A =
[[  3   6   0 -12  -8  16]
 [  4 -19   7   4   3  -4]
 [ -3  30  -7  14   8 -14]
 [-19 -10 -13  -1  14  -2]
 [  6 -18   9 -10 -21  -1]
 [  0 -16   3 -26 -36   6]]
The second largest entry is 16
Report the 5th entry, reading row by row.
A: -8
The entry just right of 8 is -14
The 3rd entry on the main diagonal: -7
The first entry on the main diagonal is 3
Report the bottom entry of the column that holds the largest entry.
A: -16
Report the entry directly above -3.
A: 4
The entry in the bottom-left corner: 0
The bottom-right entry is 6
The 2nd entry in reading order -> 6
Report the entry just right of -21.
A: -1
The entry directly below -8 is 3
The 3rd smallest entry: -21
Report the entry just right of -7.
A: 14
The entry directly above 7 -> 0
The smallest entry in the first column: -19
Report the entry just left of -21.
A: -10
